Each row has a class, written after it, and each block has its own classes.
[ 26 -22  47  16  58 -27 -18  19 -22  10  33  49 -12 -23 -10  -5  31   9
  42   9  16  19  27 -32 -22  43  20 -26  23 -34 -44 -92  21]	j_854
[-18   5 -37  -7  13  71 -40  26  51  -6  25  37  35  30  39  -7  24  -6
  -3 -45  11  11  20   3 -40  18 -24 -25  46 -74 -53 -35  27]	j_408
[ 14   6  49  21  25  -6 -12 -34 -50 -52   9  -4  31 -48   4  23  13  41
  19  15  -3   0  40 -26 -24   5  12 -36  19  16  -9 -10  -2]	j_648
[ -7 -19 -15 -21 -22   3 -67 -29   1  -9  12  17  -9  -5 -14 -52  50   7
  11  -1  47 -50  58  -1 -60  44 -40  16 -38  32 -11  20   9]	j_968
[  7  29   7   1 -28  -8 -27  15  33 -52  25  72  48   2   6 -22  24   3
 -35  35 -13  18  75 -42 -76  27  25  -4  30  68 -51   9  14]	j_408
[ -8  16  37  -1  33  -8   0   4 -36  16   1   9  -8 -32   6  -1  19   6
  28  -2 -11 -22  49   1  14  57  -6  -4 -12  -8 -17 -35 -28]	j_927
[  3  -1  40  29 -39  19  -8  11 -21 -43  -3  -4  14  -4 -15  -6   5  31
  12  50 -23 -26  -4 -60   8 -32  11  28  -6  22 -39 -24  20]	j_854
[ -9 -28  23 -27  29  14 -43  37  62  17  25  17 -20 -23  26  54  36   6
   2 -21  20   2  23   9 -11  20 -21   1  58 -63 -71 -33  44]	j_338
[ -3 -30 -23 -19  42  15  44  14  14 -38   0  -4  37  25  54  22  41 -17
 -32  -5  29  24   6  -5  23   8   4  30  35 -47 -39  12  37]	j_408
[ 16 -47  37  22  35 -22 -18 -29  -7 -13  16  48 -15  37  16  31  47  14
  29  24  20 -32  98   4 -13  39  16 -10  21  20 -51  13  25]	j_927
[-18 -20   3  20 -13 -23  57  66 -45 -48   0  38  27 -29  -2 -23  18  20
 -17 114 -13  33  -4 -93  31   8  12   6  -2  43 -37  55 -39]	j_968
[ 25  -9  45  18  43  -5 -25  36 -34 -36  31  37  52  57  -2   8  16  19
 -24   1  -7  -7  22 -52 -31   1   1 -16 -16  -2 -45  19  -7]	j_927
[ 24  36  -2 -19  67  31  11   0  32 -47   5  -3  19   2  21  17  23 -26
 -60 -11 -33  19  24   3  -7  39  20   4  62  19 -66  19  39]	j_408
[ 26  16 -31 -44  72  34  46 -39  -9 -47 -14   3 -20  20   1 -30  22 -41
 -16   0 -15  33 -24  33  21  41 -18  41  33 -35 -36  28  30]	j_840
[ -2  25  59  17  55  -9  31  23 -29  -9  53  34  17 -45  29   4  -7  19
  70  40 -61   0  29   3 -31  27 -51   4  -6 -19 -15  21 -25]	j_927
[ 22  22 -28  -9  57 -19  41 -11 -67 -18  21  14  38 -37  19 -58  15 -17
  26 -23  -3  15   3  -3 -28  35 -11  16 -23 -59  19  -6   9]	j_985
[ 30  40  -1 -25  36  -4 -18  22  23 -19  -4  16   4 -16   6   2  24  -3
 -38 -16 -12  28   3  10 -22   4  13  43  60 -35 -57  -3  56]	j_985
[-19 -10 -74 -32  45  47 -39   7  43  -7  -8  43  -1  -7  38  18  31 -19
 -12 -35  11  -8  39  11   0  27 -15 -15  77 -71 -79  -1  52]	j_408
[ -15  -27   85   34    9   10  -14   -3  -24   32  -17   19   25  -33
   19    3   17   16  104  -13   -4   -4   24  -41   27   24   10  -28
   -4   -8   -8 -103  -16]	j_854
[-15 -28  38  15  19   5  10  -4 -25 -19  24  13  20  28 -22 -26  32   8
 -40  74  31   7  34 -16 -69  11  24  32 -13  37 -41  19  21]	j_927
[-10 -16  51  12  56 -16  31 -10  -7 -35  -2  42  51 -22  39 -22  30 -12
  57  35   1  41  34 -27  24  47  20 -22  26   9 -40 -69  16]	j_408
[ 13   3  17   3  65   6  -1   4  -2  53  31  -5 -31 -39   4  13 -23 -17
  40 -10 -11 -31  37  -2 -40  18  16  17 -13  -8 -53   7  -3]	j_840
[ 18  13  33  -3  52   2  16 -43 -37  -2 -39  11  42  -3  -3 -52  11 -34
  36 -45 -21  19 -14  17   0  43   2   9  -9  22  22 -14 -20]	j_985
[ -6 -46  19  -6  37 -29 -48   5   6   3  30  17  53 -17  16 -23  23  -8
   4   5  40 -20  14 -22 -56  14 -17 -23 -29  21  -8 -31   1]	j_985
[ 10   9 -28 -35  89   2  39  29  29  11  11  -9 -22  11  32  23   8 -27
 -62  21   3  23 -26  23  52 -12  16   2  35 -53 -38   3 104]	j_927
[ 10  25 -27 -33  59  70  -4  66  31   2   3  28 -20  -6 -15   7  17  21
   0 -10   7  12 -28  -9  -8 -11   2 -15  37 -53 -97  -1  27]	j_338
[  5 -17 -28   5  83 109  58   1  47   3  30  12  -7  27  26 -11  18 -17
  -3  18 -24  -6  18  12 -19  -3  13  17  53 -25 -83  15  48]	j_840
[ 19 -14 -18 -35   6  34  11  26  30 -24  -5  65  38   4   1 -11  35   6
 -26 -27 -12 -30  53 -39 -13  -8   5   5   9  42 -39  28   9]	j_338
[ -3 -29  -1  -7  37 -63 -19 -27  -4  13  -1  68  -4 -36   8 -37  26 -32
  27  23  -9  20  -6  -1  22  68 -25 -17  -4  12  41  -4  46]	j_968
[  4   9  21  -7  21  35  50 -13   2 -46 -11  28 -10 -27 -32 -28  23  26
  29  70   2  11  34  -6 -35  -9  26  22  30  62 -74  20  18]	j_338
[-32 -18 -82 -26  52  50   9   6  42  10  12  15 -16 -39  31  33  26  -8
 -15  -9  33  13  25  51 -26  25 -28 -20  77 -71 -45   1  23]	j_408
[ 14  21  -5 -30  56  60 -77  25  62 -21 -11  42  16 -28 -23   3  35  30
 -38 -41 -33 -34  30  -4 -22  -1 -38 -22  68  30 -69 -10  21]	j_968
[ -1  19  27  29  32 -12   6 -30  -4  15  12  15 -37 -51  16   5  15  15
  96  29 -14 -19 -11  19  -4  62   2 -25  10   4  18 -69   7]	j_854
[  8 -52  48  -5  -9 -30  -4  12 -14 -31  23  27  32   9   4   7  17  -6
   8 -17   8  -5  56 -46  -5  23 -18 -11   1   5 -26 -18 -46]	j_338
[  6  10  -7 -21  53 -24 -31  23   2 -32   7  23  -6  -9  20  26 -12  -6
 -11   5  -8  18 -38 -19  19  10 -10 -35  65 -42 -40 -10  -5]	j_648
[ 18  27 -48 -55  40  37  22   2  13 -26 -12   8 -29 -50  11  -4   5   5
 -21   0  -9  -7  27  13  30 -45   2  25  59 -36 -60  15  74]	j_648
[ 19 -12 -17 -24  56  -6  10  33 -40 -39  30  48  42  -5   4 -19  22   0
  -4  16  16  22  -6 -59 -53  12 -16 -13  -3 -14 -28  30  -8]	j_854
[-27 -36  32  13  81  14   1   6   8  33  10  36  37 -76  22  15  24  25
  60 -17  -6 -29   1 -10 -33   8 -11  -1  40 -25  -4 -97   1]	j_854
[ 12 -21  71   6  25 -13 -60 -11 -23 -56  15 -12  92 -24   1  22  26  14
 -39  13  -6  12  21 -41 -71  -4 -21  -7 -10  51 -25  47  13]	j_985
[ 24   7   7  19 -21 -19  -4   7 -21  13   5  25  -7  24  -5 -14   8   4
  48 -51  20 -23  35   6   1  40   5   0 -39 -20   3 -59 -48]	j_408
[-21  10  18   2  18  24 -27  26  -6  12  -1  56  41 -42   6 -69  23  24
  65  11 -14 -22   0 -44 -21   6 -21  21 -33   1 -16 -22  23]	j_968
[  4   1  37 -10 -19 -73 -42 -39  15 -24 -33  42   7 -16  54  27  30  16
  50  12  39   4  53 -27  32  24  48 -28  38  32  -1 -48  40]	j_648
[-20  -9  25 -24   0 -12 -15   9  19   0 -12  10   2 -17 -34 -27  -6  10
  16  45  35  -6 -31  -1 -31  -2 -20  16 -27  59 -18 -47 -64]	j_840
[ -1 -39  30   5  11 -19  -2 -11  -9 -51  -8  58  50  55  12 -12  22  13
   7  43  14 -10  48 -38  -9 -29   9  14   8  39 -41  23  26]	j_927
[ -4  43  32  -7   2  53 -29  34  21 -18  52 -16   8 -30  13 -14  45   8
 -45   6 -33  11 -12 -15 -56  49 -18  43  29 -55 -34 -56  55]	j_854
[ 54  17  41 -20  34 -61 -18  27  -9 -18  -5  32 -16 -33  -6  37   4  30
  10  33  14   1  19 -35  16 -12  38 -33 -10  67 -36  20  10]	j_648
[-19 -13 -47 -14  13   8  17   4  37 -15  22   0 -17 -32   5  36  24  11
 -40  21  33  29   3  60 -41   2 -31  24  59 -54 -17  -6  30]	j_408
[ -4   9  29 -21 -10  -2   5 -23 -16 -43  15 -36  -9 -26  14  -9 -10 -12
  -9  44  -7  -6  31 -11 -23  -2 -10  31  12  35 -36  53  -7]	j_648
[ 11  42   5 -18 -15   6 -45 -19  12 -66  -8  29  -5 -23  32  18  26  37
  35   6 -27 -33  19   2   6  22 -32  -4  40   4 -21  13   5]	j_648
[ 40 -13 -33 -24 104  32  29  -3 -18 -18  13  11  20   1  31  14  31 -18
 -12 -13  12   3  35 -34  24  36  18 -62  -6  -5 -46  24  30]	j_840
[  4  -5 -19  10  65   2  82  -5 -76 -26  27  44   1 -37  -4 -18  20   7
   8  32 -35   5  48  11  -3  44 -23   2  12 -39   0  21 -24]	j_927
[ -4 -24  99  38 -16 -33  15  17 -27  -7  15  22  56  13  -7 -65 -25 -45
  13  14 -72   8  -3 -44 -15  14  -2  72 -10  33 -13 -26 -61]	j_985
[-19   1   1   7  64  40   1  16 -27 -12  22  30  54 -57  11 -11  14  17
  26  15 -28 -20 -17 -47 -54  24 -20 -30   2   9  -7  -6 -25]	j_854
[-22 -13  46  47 -50 -17  -9 -40 -36 -28  20  19 -13  -8  12 -24   9   5
  49  96  -4  15  12 -25 -15  45  18 -17  -9  29   4   4   8]	j_648
[  4 -18   3   4  -6  37  39  18  -4 -17  11  21 -18  38 -22 -72  34  11
  30  42  20  14 -18  11  -8  10 -37  41 -21   0 -20  13 -18]	j_968
[-15 -51 -10  19   5  17  84   2 -73 -21   1   6  50  34   0 -26  38  24
 -22  22  57 -26  85 -41 -29  -6  38  19 -27  23 -12  10 -63]	j_927
[-12  13 -51 -20  -7  35 -13 -20  19   1 -26 -38 -46  13 -22   2 -16 -18
 -45  -2  25 -17  -6  16  -2  -8  20  25  36 -15 -51  -9   3]	j_840
[ 14 -59   0  -3   4 -46 -60  27  -5 -16   2  51  47  -6 -15  10   8  17
 -11   8  41 -19  45 -52 -28 -41  -3 -37  -5  33 -42   0 -12]	j_985
[ -8 -30  44  -2   6  17  28  19 -21 -21  -6 -18   2  35  30  -1  33  -2
   3  22  27  -3  -1 -31  18  24  22  44   9  -3 -48  14 -42]	j_648
[ 18  29  25 -21  50  -6  69  13 -87 -42 -32  23  25 -11 -18 -45  12   7
  17  36 -13  23  24 -35  37   8  14  25 -31  19 -35  26 -25]	j_927
[-11   4 -42  -5 -25 -10 -16 -26 -31 -55   0   8  21 -39   2   6  13   9
 -33  44  13  -4  31 -52 -34  11   9 -36  21  33  -2  22  16]	j_854

A new block, with new classes.
[ 45 -92  36 -28  11 -21  40 -47  43  32  26 -23  10 -57  23  16  29 -10
  36 -68  35 -43  50 -51  -4 -59 -46  -5   2 -46  74   0   4]	j_134
[  9 -26 -15  -8 -19  -6 -42   0  54 -10 -13 -28 -23  22 -27  18  -7 -36
  11   9  34  77   4 -42  21   3 -69  26  20 -30 -16 -39 -32]	j_605
[ 20 -42 -10 -26   5 -46 -31 -26   9  19 -18 -47  29  -9  55  35  63 -33
  15 -21  40   6   1 -17 -54 -10 -26  13  30  34  34 -41 -14]	j_411
[  23  -74   -8   -6   10  -31  -15   20   61   16  -16 -100  -22   28
   39   79   10  -84   29   -7   38   44  -11  -48  -24  -24  -72   36
   25   15   66  -17    1]	j_581
[ 74 -40  15  13  19  -7  41  14  33  23  42 -30   5   2  24  26   3  -1
 -19  -2  27  22  43 -15  56 -86   3  18  20   1   1 -44  -1]	j_581
[ 49 -46  12 -11  33   9  28  11  52 -19  13 -52  16  31  35  21   8  -5
 -25 -10  34  31  40 -32  38 -95  -9  16   1 -21  39 -62 -24]	j_217
[  8 -45   8   2  43 -34  -4  17 -11  74   4 -50  39  18  47   0   8 -51
 -37 -20 -10  -7  45  -7 -22 -51   4  10 -25  -4  31   0 -20]	j_211
[ 33 -84  47 -18  15 -26  48 -58  51  28   6  -9  25 -55  19  10  43 -15
  34 -64  43 -21  56 -63 -11 -56 -46 -27  14 -27  62 -16  -4]	j_748
[ 55 -33  31   3  36   1  28   8  29  20  15 -28  12   3  30  18  23 -30
 -10 -17  27  18  48 -22  41 -95  10  16   3 -25  42 -46 -16]	j_217
[ 30 -21   0 -12  20 -37 -16  16 -10  61 -36 -39  18  11  70  32  46 -61
 -19 -25  16  18   9 -54 -31 -35  -4   4  23  22  54   8 -32]	j_217
[ 23 -35   6 -12  33 -10  16   3   7   8 -35 -64  20   0  45  29   6 -67
  60 -26  32  14  17 -26 -38 -15   3  27   9   9  63 -22 -22]	j_25
[ -2 -24 -13  -7 -18 -13 -66  -4  46  -5  -2  -4 -25  31 -27   4  -9 -39
   6  13  39  90   6 -65  24   3 -80  29  24 -48 -15 -28 -25]	j_605
[ 57 -80  55 -19   5 -20  38 -42  37  30   9 -12  25 -70  34  30  42   8
  34 -69  31 -15  39 -47   0 -58 -52 -19  19 -35  39 -15 -12]	j_239
[ 58 -21   8  12  40   0  61  18  35  27  24 -39  10  16  43  -7  -6   6
 -31 -24  24  10  61 -29  53 -86  24   7   9 -26  15 -43  -3]	j_25
[-10 -15 -19   3 -13  -1 -31  -6  61 -19 -23   7 -41  11 -17   9   0 -30
  16  11  30 104 -12 -52  -6   9 -66  30  32 -38   4 -42 -32]	j_26
[-45  40  -6   8  21 -27  23  35 -17  12   6   8  96 -17 -19 -63  10 -26
  -7  37  20  15  75 -33  73 -57 -20  -5 -21  10  68  57  29]	j_650
[-24  26 -19  -3  13 -10  23  18 -16  16   1  -1  87 -29 -23 -51  -5 -16
 -10  44  45  24  75 -30  57 -52 -11   0 -23   0  64  50  33]	j_134
[  7  -3   1  -2 -29  -5 -43  -7  61 -18 -10  28 -41  19 -17  15  -5 -38
  25  27  59 107 -21 -62  21  15 -60  32  23 -18 -19 -23 -34]	j_581
[ 53 -24  -3   0  31  -8  35  -9  15  50  20 -39  18   5  35   1  25   3
 -46 -19  17   9  57 -11  39 -76  18   0  11  -7  20 -42   4]	j_748
[ 46 -69  10  -9  11  -4 -19  10  16  78   6 -48  -8  26  42  41  24 -40
 -29 -44 -50 -26   6  -5 -36   4 -33   8  -9  -6  18   2 -26]	j_411
[ 63 -90  42 -18   8 -18  59 -48  42  25  13  -9  36 -68  31   4  32 -10
  44 -82  30 -28  64 -56  -3 -54 -35 -23  10 -42  46 -22 -14]	j_25
[  2 -19   4 -12 -26  -3 -40  -7  83 -14 -16   2 -31   3  -9   7  15 -21
  23  24  50  80   0 -57  24  14 -48  37  18 -20   0 -43 -42]	j_411
[ 37 -12  32  23  15 -16   3  33  19  35   0 -10 -15  31  32  44 -35 -58
 -11  13  27  72 -15 -31  -4  -9 -26  18  14  20  17 -12 -11]	j_581
[-29  29  -4  10  14 -11  29  30 -23  -9  -9  13 100 -41 -19 -41   5 -21
  -1  41  16  33  56 -38  43 -46 -23   3  -8   5  73  44  38]	j_26
[-16  -6   1 -17 -17 -10 -37 -14  61 -14  -7   6 -50  16 -12   1   6 -31
  28  -3  27  67  -9 -47  17  14 -58  32  13 -36   8 -24 -47]	j_650
[ 54 -56  11   3  28   4  -2  24  16  19 -28 -54 -18  25  63  26 -14 -38
   8  -4   9  48 -25 -30 -21   0  -4  27   4  10  44 -25 -23]	j_239
[ 77 -31  -6   8  30  -5  22   5   6  26  44 -45  14   4  23   1  23   5
 -45 -21   8  -2  56  -6  67 -86   0  17  20 -29 -13 -48   8]	j_605
[ 20 -89  54 -10  20 -53  28 -36  36  53  42  -1  13 -35  39   4  38 -12
  28 -87   6 -48  60 -38 -10 -59 -54 -14  21 -35  44 -15 -13]	j_650
[ -5 -21   8 -16 -13   4 -47 -11  64 -18 -33  14 -40  28 -19  19   4 -33
  26   2  35  85   0 -70   7  -6 -52  17   9 -38   3 -39 -55]	j_217
[  0  -3   4 -10 -14  -1 -42  -8  54 -10 -21   8 -35  18  -7  17  -5 -16
  20  21  59 112 -18 -54  14  -2 -54  24  27 -39  -5 -27 -44]	j_239
[-25 -10 -16  -1 -11  -2 -35  -7  84 -13 -11   7 -28  21 -13   6  -7 -22
  13  18  43  60 -16 -41   6  27 -39  31  29 -28  -9 -43 -38]	j_678
[ -8   0  -6  -2 -10   6 -25 -19  65  -5 -26   5 -52  27 -29  11  -1 -32
  17  31  56  94   8 -68  18   7 -42  24  30 -23  -4 -42 -32]	j_748
[-11 -50 -44 -21  24 -41 -38   4  14  13  -2 -66  63  52  34  37   5 -29
 -31 -11 -32 -21 -10  18 -47  13 -49   0   2  18  32  -1 -24]	j_678
[ -5 -59 -46  -5  18  -5 -29  26  19   6 -24 -60  32  40  42   8 -23 -40
  -4  16  12  17 -22 -69 -41  18 -13  12  -3  31  81 -17  30]	j_678
[-16  -3 -15 -13 -17  -6 -54 -17  54   8   1   5 -62  27 -24  10 -10 -30
  19  22  56  82   5 -42  18   7 -49  46  23 -50  -2 -27 -28]	j_134
[  5 -17  -1 -10 -21  -9 -29  -8  69  -7  -8   7 -38  16   4  -4 -22 -27
  35  10  62 101   3 -63  16   6 -24  36  30 -47   1 -42 -47]	j_25
[ 18 -37 -60  15  29  17  27   7  19  75 -58 -58 -50 -15  29  33  41 -18
  29 -59  -6   7  20  10 -38  11  -6 -21  53  23  -5  -4   1]	j_49
[ 36 -31  15   2  29  -4  48  13  49   8  38 -42 -16  28  35   2  14   8
 -16 -20  13 -20  45 -23  44 -79   8  25  18  -9  21 -43 -18]	j_650
[-25  30 -13   0  16 -14  25  19 -15  23   3   6  85 -29 -16 -48  -4 -22
 -11  38  49  27  72 -33  56 -50 -23  -5 -20  -4  70  56  38]	j_134
[ 59 -28  21 -10  30  14  22  11  13  24  25 -32  18  15  25  28  13   2
 -25 -20   4   3  55 -24  47 -98  17  11   2 -22  26 -46 -16]	j_217
[ 76 -39  -2   5  -3 -16  10   1 -13  74  20  -4  20  11  82  43  22 -41
 -10 -34  33   5 -13 -31 -50  -4 -21 -14  36  45  30   0  22]	j_581
[ 54 -22  14  -3  24  13  26  11  24  18  30 -48  10  20  22  33   9  15
 -29   4  34  23  39 -32  51 -99  -7  17  20 -27  19 -35  -1]	j_239
[ -3  31  -2  12   0 -10  40  34 -13  13   4  19 112 -45 -22 -34  -1 -24
   0  49  52  50  67 -40  75 -63 -19 -15 -11  26  50  56  40]	j_581
[ 51 -87  52 -21   6 -18  41 -39  44  35  10 -18  41 -60  14  21  40  -8
  11 -60  30 -23  54 -55   8 -62 -50 -16  13 -29  67  -5   1]	j_49
[ 47 -85  52 -26  -2 -25  22 -60  40  27  10  -3  17 -60  10  24  48   2
  19 -74  24 -31  27 -48  -7 -46 -48 -21   9 -36  55  -9   6]	j_49
[-41  35  -2   5  20 -22  17  22 -11  11   0  16 105 -28 -16 -64  -3 -19
 -19  46  41  32  72 -38  60 -64  -1 -13 -45  -6  52  49  28]	j_211
[ 59 -27  14  -4  20 -11   1   2  19  19  32 -29  24  24  22  29  34 -20
 -26  -7  10   1  47 -16  52 -86  -9  12   2 -19  35 -43   2]	j_217
[ 51 -95  45 -23   6 -22  34 -47  40  46   0 -16  29 -76  21  17  39  -2
  11 -83  19 -14  39 -46  -8 -50 -49 -29   6 -36  64  -6   3]	j_49
[ 45 -97  46 -12  10 -22  47 -42  46   8   5  -3  24 -63  26  20  36  -8
  35 -78   7 -22  33 -54 -29 -46 -64 -14  14 -34  61 -26  -9]	j_26
[ 54 -63 -41 -23   5 -59 -29 -31  16  64  -4 -50  -5  17  80  31  55 -19
  -1 -52   9 -17  -3  -4 -52 -14  11  -3  12  20  11 -36 -33]	j_211
[ 54 -91  55 -32  11 -22  23 -47  30  10   3   2  41 -57  29  31  41 -18
  57 -76  20 -22  39 -61 -15 -61 -40 -28  -3 -31  77 -13 -21]	j_217
[ 39 -90  59 -27  14 -16  25 -29  44  10   8 -16  39 -38  26  36  31 -19
  32 -64  23 -18  57 -66  -5 -70 -65 -17   3 -34  69 -24 -14]	j_217
[ 59 -26   1  -3  33   7  23   3  29  14  25 -34   2  21  31  34  25   3
 -18 -26   8   4  47 -13  47 -86  -4   2  13 -24  21 -47  -6]	j_217
[ -5  34  -5  12  -4 -22  34  33  -6  -4  -6  17 105 -48 -23 -40   3 -23
  -3  53  45  47  50 -40  79 -50 -19 -16 -21  31  53  61  38]	j_581
[ 60 -27 -20  -3  27   4  28   3  22  43  49 -52   0  30  21  13   4  -2
 -57  -1  24   5  49 -15  49 -91  -3  18   1 -33  34 -22  16]	j_134
[-12 -52  -4   6  35 -32  -2  25  42  78 -40 -35 -12   9  64  16  -2  -6
  29 -61   0  29  28  -9 -48   3 -11 -12  22  23   6 -36 -33]	j_411
[ 38 -43  14  -5  23  -5  34   2  27  48  42 -36   3   7  30 -11 -11  17
 -41 -18  38   2  57 -20  30 -93  26  21   0 -28  26 -49   6]	j_134
[ 35 -30  22  -1  29 -13  39  -1  35  30  31 -37  17 -16  29  -6   1  20
 -46 -23  17   6  58   2  40 -89  23   9 -18 -31  -3 -51 -15]	j_211
[ 28 -77  31   2  13 -28 -18  14  24  64  13 -47  -9  29  52  36   0 -61
  34 -58   6 -19   6 -24 -43  -8 -34  20  18 -12  41  -9  -9]	j_605
[ 41 -84   2 -18   9  -6  -3  13  49  34  -2 -66  23  25  70  21   5 -29
  -3 -33  17  13 -11 -34 -37 -17 -22   4 -25  11  87 -29   8]	j_411
[ 51 -38 -32 -32   0 -11 -15 -11   4  15 -35 -50   7  15  68  68  26 -24
   8 -67 -28  -1 -55  13 -63  29 -29 -38 -19  23  62   2  -5]	j_217
[ -9 -13  -3 -21 -17  -6 -62 -10  56 -30 -25  -1 -39  16  -6  28  12 -44
  31  10  40  90 -16 -57  11   7 -61  29  16 -39  23 -31 -32]	j_217
[-29  28 -10   6  21 -22  27  15 -16  20 -17   7 101 -31 -17 -56   7 -24
  -9  45  40  45  77 -47  61 -48 -10 -21 -15  16  72  47  35]	j_748
[  13  -29   -2  -10   29  -32   31   14   47   73  -28  -52  -19   57
   91   39   26  -30  -17 -102  -13  -33  -17   -8  -69    2  -40  -27
    4   24   39    6  -47]	j_650
[ 40 -88  40 -30  13 -15  36 -50  44  42  25 -18  10 -55  20  25  20  -5
  37 -79  34 -31  59 -51  -7 -58 -59 -12  -1 -53  68  -9   5]	j_134
[ 39 -87  57 -10  17 -13  49 -35  42  22  21   4  25 -59  26  23  27 -14
  34 -76  14 -16  45 -58 -21 -59 -66  -6  22 -50  64 -17  -9]	j_26
[-27  32  15   3  17 -11  13  34 -14  -3  -9  10  98 -19 -16 -28  16 -38
  -4  47  37  24  76 -57  66 -69 -24  -4 -14   4  73  43  28]	j_217
[-42  42 -11   3  15 -32  14  17 -20  13  -1  17 114 -36 -16 -59   5 -14
 -12  41  36  25  72 -22  58 -55  -2 -22 -42   5  50  54  30]	j_211
[ 56 -45 -46 -16  12   4   0   4  -7  48 -45 -74  18   4  68  42  31 -26
 -18 -41  -7  31 -18  -1 -52  13 -40 -18  12  26  26  -3 -17]	j_239
[ 64 -74  64 -13   7  -7  48 -45  40  33  11  -2  14 -63  24  38  44   1
  40 -68  37 -22  43 -58   2 -60 -56 -19  23 -38  36 -14 -12]	j_239
[ 68 -63  14   4  -2 -16  20  12  48  63  -3 -26  18  23  67  28  21 -83
  15 -37  48  15 -26 -62 -29 -22 -35  -9 -19  20  98  22  15]	j_581
[  6  -9  -8 -16 -21   1 -32 -11  57  -6 -11  10 -27  25  -8  -3 -17 -19
  30   7  47  86  12 -62  16   5 -25  29  22 -43 -13 -37 -53]	j_25
[-28 -23   0  -3  -7 -18 -46 -22  68   0 -17   3 -56  25 -17   0  -7 -35
  22  24  54 100   4 -66   7   7 -47  29  32 -38   7 -38 -31]	j_748
[ 44 -83  34  13  27  20  68  28  58  36 -14 -69 -23  11  67  36   6 -49
   4 -60  -4 -28  -5 -34 -57 -30 -15  19   1   0  77 -26  -5]	j_26
[ 23 -61  30  27  30 -48  -8   4  -5  30  15 -17  11  43  25   7 -22 -59
  17 -15  29   9  -5 -19 -54 -34  -4  -6  12  10  30 -25   6]	j_605
[ 28 -89  39 -31   7 -39  21 -49  34  39  24 -22  19 -64  30  20  25  -7
  23 -75  28 -32  51 -42 -14 -45 -68  -8   3 -46  66  -5   8]	j_134
